Below is a small trained network, with its code and all its weights. Each question gives an input and a class and asks what happens when units are switched off, that is, made to give their printed mean instead of their output.

import numpy as np


def w(rows, s, z=0):
    codes = np.array(rows[::2]) - 128.0
    scale = np.full(codes.shape[1], s)
    scale[-1] = z or s
    return codes * scale


def norm(h):
    return h / np.sqrt((h * h).mean(-1, keepdims=True) + 1e-5)


def f(y):
    return y / 2 * (1 + np.tanh(0.7978845608 * (y + 0.044715 * y**3)))


def log_softmax(a):
    a = a - a.max(-1, keepdims=True)
    return a - np.log(np.exp(a).sum(-1, keepdims=True))


def net(x, mask):
    res = np.array(x, float).reshape(1, 7) / 4 @ E
    u = 0
    for l in range(2):
        y = f(norm(res) @ A[l][:, :-1].T + A[l][:, -1])
        res = res + np.where(mask[u : u + 7], y, B[l][:, -1]) @ B[l][:, :-1]
        u += 7
    return log_softmax(norm(res)[-1] @ U[:, :-1].T + U[:, -1])


A, B = {}, {}
E = w([
[89,185,92,121,178,117,129,165,119,181,155,167],'x0',
[118,151,153,125,143,194,89,200,92,116,132,38],'x1',
[139,83,148,124,166,115,157,148,115,148,128,126],'x2',
[72,114,169,247,186,108,109,133,76,36,148,174],'x3',
[153,70,87,148,122,107,85,110,146,131,221,112],'x4',
[183,145,94,88,198,134,125,102,102,50,146,130],'x5',
[132,152,133,137,119,173,229,114,128,98,170,130],'x6',
],0.014)
A[0] = w([
[61,104,179,204,39,126,149,156,151,220,143,117,24],'0.n1',
[156,33,195,121,208,120,187,166,113,185,142,129,2],'0.n2',
[129,159,143,160,70,176,226,121,78,136,216,138,10],'0.n3',
[126,120,122,173,105,98,100,119,122,147,246,61,83],'0.n4',
[165,77,174,173,85,170,133,91,163,96,98,112,53],'0.n5',
[111,248,128,145,22,142,59,98,156,76,172,151,29],'0.n6',
[124,200,118,173,184,140,135,129,117,228,193,177,39],'0.n7',
],0.013,0.0068)
B[0] = w([
[202,165,97,93,179,141,110,91,78,68,131,133,253],'0.n1',
[101,93,32,195,135,139,160,82,96,159,80,68,177],'0.n2',
[126,113,179,160,171,98,110,125,250,103,94,95,199],'0.n3',
[109,81,136,120,104,193,129,137,146,132,114,230,232],'0.n4',
[15,164,105,83,95,80,95,163,111,117,180,105,186],'0.n5',
[124,55,67,175,182,118,187,117,71,179,90,69,183],'0.n6',
[60,144,114,99,91,72,92,178,111,91,147,96,203],'0.n7',
],0.017,0.0077)
A[1] = w([
[100,180,185,131,123,126,158,132,88,123,39,131,47],'1.n1',
[122,153,169,178,137,205,94,175,107,152,149,88,28],'1.n2',
[100,112,140,174,159,98,111,121,95,81,142,162,130],'1.n3',
[150,57,184,133,38,113,137,89,94,68,102,96,32],'1.n4',
[132,120,142,161,138,98,6,118,119,177,74,142,3],'1.n5',
[114,157,215,243,116,121,117,112,73,147,167,140,70],'1.n6',
[130,150,135,168,94,17,163,64,127,148,132,193,51],'1.n7',
],0.019,0.0053)
B[1] = w([
[121,40,52,168,117,111,96,89,176,143,241,227,177],'1.n1',
[149,72,255,152,74,139,81,150,29,73,50,136,160],'1.n2',
[175,176,92,71,94,96,144,87,158,198,121,112,248],'1.n3',
[86,224,101,161,201,70,136,216,103,174,148,179,162],'1.n4',
[102,156,161,181,169,126,242,103,225,59,153,96,184],'1.n5',
[178,140,105,32,89,170,154,141,176,201,112,86,166],'1.n6',
[140,70,248,152,106,229,70,206,31,77,74,87,185],'1.n7',
],0.013,0.014)
U = w([
[147,110,208,134,104,163,107,162,90,107,94,109,252],'0',
[43,202,105,99,113,60,109,202,116,128,166,105,105],'1',
[206,171,143,62,49,139,159,109,189,242,104,83,126],'2',
[137,144,184,177,186,120,184,114,250,76,117,94,115],'3',
[134,57,103,162,104,148,119,106,158,148,176,249,94],'4',
[133,95,54,191,163,122,177,95,78,181,64,60,89],'5',
[224,195,109,96,215,137,120,89,83,51,141,142,125],'6',
[89,176,157,149,152,158,105,43,109,158,136,120,40],'7',
],0.015,0.011)

Each question gives the input, the list of numbers given to net, and the class t.
The units are the neurons (one row each of A and B). Each row of codes is followed by its name. A weight is (code - 128) times the scale printed after its matrix; where a second scale follows, it is the last column's (A, B and U).
mask holds one flag per neuron, layer by layer. A switched-off neuron (its flag False) gives its mean, the last column of its row in B, instead of its output. The means were averaged over made-up inputs and are rounded, as every weight is.
A unit's drop is (log p(t) with every unit on - log p(t) with that unit switched off) / (log p(t) with every unit on - log p(t) with every unit switched off).
The circuit of an input: a set's keep is (log p(t) with only the set's units on - log p(t) with every unit switched off) / (log p(t) with every unit on - log p(t) with every unit switched off). Starting from the 12 units with the biggest drops (on a tie, the unit counted first), units are removed one at a time, each time the one whose removal leaves the highest keep (on an exact tie, the one counted first), for as long as the keep stays at least 0.8.
units of the circuit, in order: the units of the circuit, biggest drop first
unit that matters most: the unit with the biggest drop
top k neurons: the k neurons with the biggest drops, biggest first
top k neurons in layer l: the k neurons of layer l with the biggest drops, biggest first
input [7,6,0,-7,5,-6,2], class 1: top 2 neurons in layer 1 -> 1.n3, 1.n7
input [0,-2,-6,7,-6,1,-4], class 2: top 2 neurons in layer 1 -> 1.n6, 1.n3
input [-1,0,-7,-3,1,-1,-7], class 3: unit that matters most -> 1.n5
input [-5,4,0,-3,4,-1,-6], class 3: top 2 neurons -> 1.n5, 0.n7
input [-7,-6,-8,5,3,7,-8], class 3: top 2 neurons in layer 1 -> 1.n5, 1.n2
input [4,-6,2,-4,3,6,5], class 0: units of the circuit, in order -> 1.n7, 0.n1, 1.n3
input [0,-6,1,6,5,1,8], class 3: top 3 neurons -> 0.n3, 1.n2, 1.n3
input [-3,-4,7,-6,5,-5,-4], class 5: top 4 neurons -> 0.n2, 1.n3, 1.n6, 1.n1
input [-2,4,-1,-4,-6,-7,-6], class 6: top 3 neurons -> 0.n1, 0.n3, 0.n4
input [7,-7,7,3,7,-5,8], class 3: top 3 neurons -> 0.n3, 1.n2, 1.n1
input [5,-8,-1,-2,3,-5,8], class 0: top 2 neurons in layer 1 -> 1.n7, 1.n5
input [8,-3,2,-7,6,5,8], class 1: top 2 neurons -> 0.n7, 1.n3
input [3,-7,-1,8,7,4,-5], class 2: top 3 neurons -> 1.n3, 1.n6, 0.n1
input [-5,-5,0,-3,4,0,2], class 0: top neuron -> 1.n7
input [-8,7,-7,-6,-6,0,2], class 1: top 2 neurons -> 1.n4, 1.n7
input [4,6,2,6,-7,6,-4], class 4: top 2 neurons in layer 1 -> 1.n1, 1.n7
input [-5,-5,-8,8,5,1,7], class 2: units of the circuit, in order -> 1.n3, 1.n6
input [5,-8,5,6,-7,-8,-1], class 0: top 2 neurons -> 1.n7, 0.n4
input [7,4,8,4,7,-6,-4], class 5: top 4 neurons -> 0.n2, 0.n5, 1.n1, 0.n1
input [-4,-2,-3,-4,8,-8,1], class 4: units of the circuit, in order -> 0.n4
input [-5,-4,-2,-4,-7,7,3], class 4: top 3 neurons -> 1.n1, 0.n1, 1.n3
input [-6,4,-8,4,5,5,2], class 5: top 2 neurons in layer 0 -> 0.n6, 0.n7
input [-7,4,-3,3,4,-8,2], class 6: top 2 neurons in layer 0 -> 0.n1, 0.n7
input [8,-6,7,5,-5,-7,6], class 1: top 4 neurons in layer 0 -> 0.n7, 0.n4, 0.n6, 0.n1
